Here is a tiny trained network, its code and every weight. The questions are about switching its units off for an input and a class, where a switched-off unit gives its printed mean instead of its output.

import numpy as np


def w(rows, s, z=0):
    codes = np.array(rows[::2]) - 128.0
    scale = np.full(codes.shape[1], s)
    scale[-1] = z or s
    return codes * scale


def norm(h):
    return h / np.sqrt((h * h).mean(-1, keepdims=True) + 1e-5)


def f(y):
    return np.maximum(y, 0)


def log_softmax(a):
    a = a - a.max(-1, keepdims=True)
    return a - np.log(np.exp(a).sum(-1, keepdims=True))


def net(x, mask):
    res = np.array(x, float).reshape(1, 8) / 4 @ E
    u = 0
    for l in range(2):
        y = f(norm(res) @ A[l][:, :-1].T + A[l][:, -1])
        res = res + np.where(mask[u : u + 4], y, B[l][:, -1]) @ B[l][:, :-1]
        u += 4
    return log_softmax(norm(res)[-1] @ U[:, :-1].T + U[:, -1])


A, B = {}, {}
E = w([
[4,187,171,93,112,130,184,197,149,81,141],'x0',
[164,170,134,180,108,60,77,148,192,108,161],'x1',
[159,133,201,180,69,120,59,184,118,147,119],'x2',
[91,35,197,92,173,229,65,93,114,92,110],'x3',
[106,158,140,131,112,131,251,200,60,110,7],'x4',
[115,177,95,43,76,175,127,39,87,91,158],'x5',
[128,195,186,2,151,132,135,138,30,124,52],'x6',
[231,92,125,74,168,174,92,105,154,245,201],'x7',
],0.0039)
A[0] = w([
[120,165,152,145,71,86,90,177,85,175,27,26],'0.n0',
[158,72,81,185,113,118,81,114,145,148,199,55],'0.n1',
[134,143,105,169,85,113,171,252,167,167,151,210],'0.n2',
[128,36,104,181,173,184,195,125,66,150,67,254],'0.n3',
],0.0048,0.0025)
B[0] = w([
[172,101,163,138,96,66,102,95,177,131,170,182],'0.n0',
[187,138,88,195,137,202,166,100,114,128,124,194],'0.n1',
[125,64,202,99,245,106,115,110,1,190,119,225],'0.n2',
[92,212,175,43,175,163,160,108,53,207,177,253],'0.n3',
],0.006,0.0047)
A[1] = w([
[137,158,114,18,121,144,55,54,82,85,146,120],'1.n0',
[151,95,135,133,89,81,110,160,96,140,113,1],'1.n1',
[209,99,40,206,161,145,102,72,204,191,254,70],'1.n2',
[90,178,76,174,148,97,205,147,67,77,138,240],'1.n3',
],0.0059,0.0021)
B[1] = w([
[146,92,188,135,168,129,224,148,127,202,112,247],'1.n0',
[143,212,106,164,95,130,96,47,173,102,116,141],'1.n1',
[106,72,87,181,162,210,114,183,33,21,176,254],'1.n2',
[107,60,113,61,87,228,123,128,139,254,149,206],'1.n3',
],0.009,0.0061)
U = w([
[131,159,85,136,111,107,132,126,200,92,123,88],'0',
[132,114,141,75,156,140,175,130,80,195,133,161],'1',
[133,197,5,111,135,72,144,115,205,44,76,18],'2',
[167,185,145,157,121,31,83,133,130,116,103,126],'3',
[116,140,86,137,74,66,122,117,157,133,110,98],'4',
[145,95,72,176,151,152,100,137,92,52,170,157],'5',
[141,186,24,101,126,82,139,101,203,40,87,6],'6',
[92,101,99,104,101,137,114,138,234,109,131,98],'7',
],0.016,0.013)

Each question gives the input, the list of numbers given to net, and the class t.
The units are the neurons (one row each of A and B). Each row of codes is followed by its name. A weight is (code - 128) times the scale printed after its matrix; where a second scale follows, it is the last column's (A, B and U).
mask holds one flag per neuron, layer by layer. A switched-off neuron (its flag False) gives its mean, the last column of its row in B, instead of its output. The means were averaged over made-up inputs and are rounded, as every weight is.
A unit's drop is (log p(t) with every unit on - log p(t) with that unit switched off) / (log p(t) with every unit on - log p(t) with every unit switched off).
The circuit of an input: a set's keep is (log p(t) with only the set's units on - log p(t) with every unit switched off) / (log p(t) with every unit on - log p(t) with every unit switched off). Starting from all 8 units, units are removed one at a time, each time the one whose removal leaves the highest keep (on an exact tie, the one counted first), for as long as the keep stays at least 0.8.
units of the circuit, in order: the units of the circuit, biggest drop first
most important unit: the unit with the biggest drop
k most important neurons: the k neurons with the biggest drops, biggest first
k most important neurons of layer l: the k neurons of layer l with the biggest drops, biggest first
drop of u: that unit's drop, to one decimal
input [-3,-2,5,5,3,-7,-8,-5], class 1: most important unit	0.n3
input [7,2,0,3,-4,2,-3,-6], class 7: units of the circuit, in order	(1.n2 0.n3)
input [-8,1,4,-2,2,-5,0,-5], class 3: units of the circuit, in order	(1.n2 1.n0 1.n1)
input [3,-6,1,-7,-6,-6,-5,-8], class 1: 2 most important neurons of layer 1	(1.n3 1.n2)
input [5,7,7,7,4,-5,1,-5], class 3: units of the circuit, in order	(1.n2 0.n0 1.n0)
input [-2,-7,1,1,0,-4,-5,5], class 5: 2 most important neurons of layer 1	(1.n2 1.n0)
input [-3,-2,5,-6,1,-1,8,-1], class 3: 2 most important neurons of layer 0	(0.n0 0.n3)
input [-6,8,4,6,6,0,1,-1], class 3: 2 most important neurons	(1.n2 1.n3)
input [-7,4,-5,1,4,-6,-4,6], class 5: drop of 1.n2	0.3
input [-4,8,3,-3,0,-2,6,-5], class 3: drop of 1.n2	0.0
input [5,-8,6,-7,-4,1,-5,5], class 5: drop of 1.n2	0.1
input [-4,7,8,1,-5,6,-1,8], class 5: drop of 1.n2	0.1
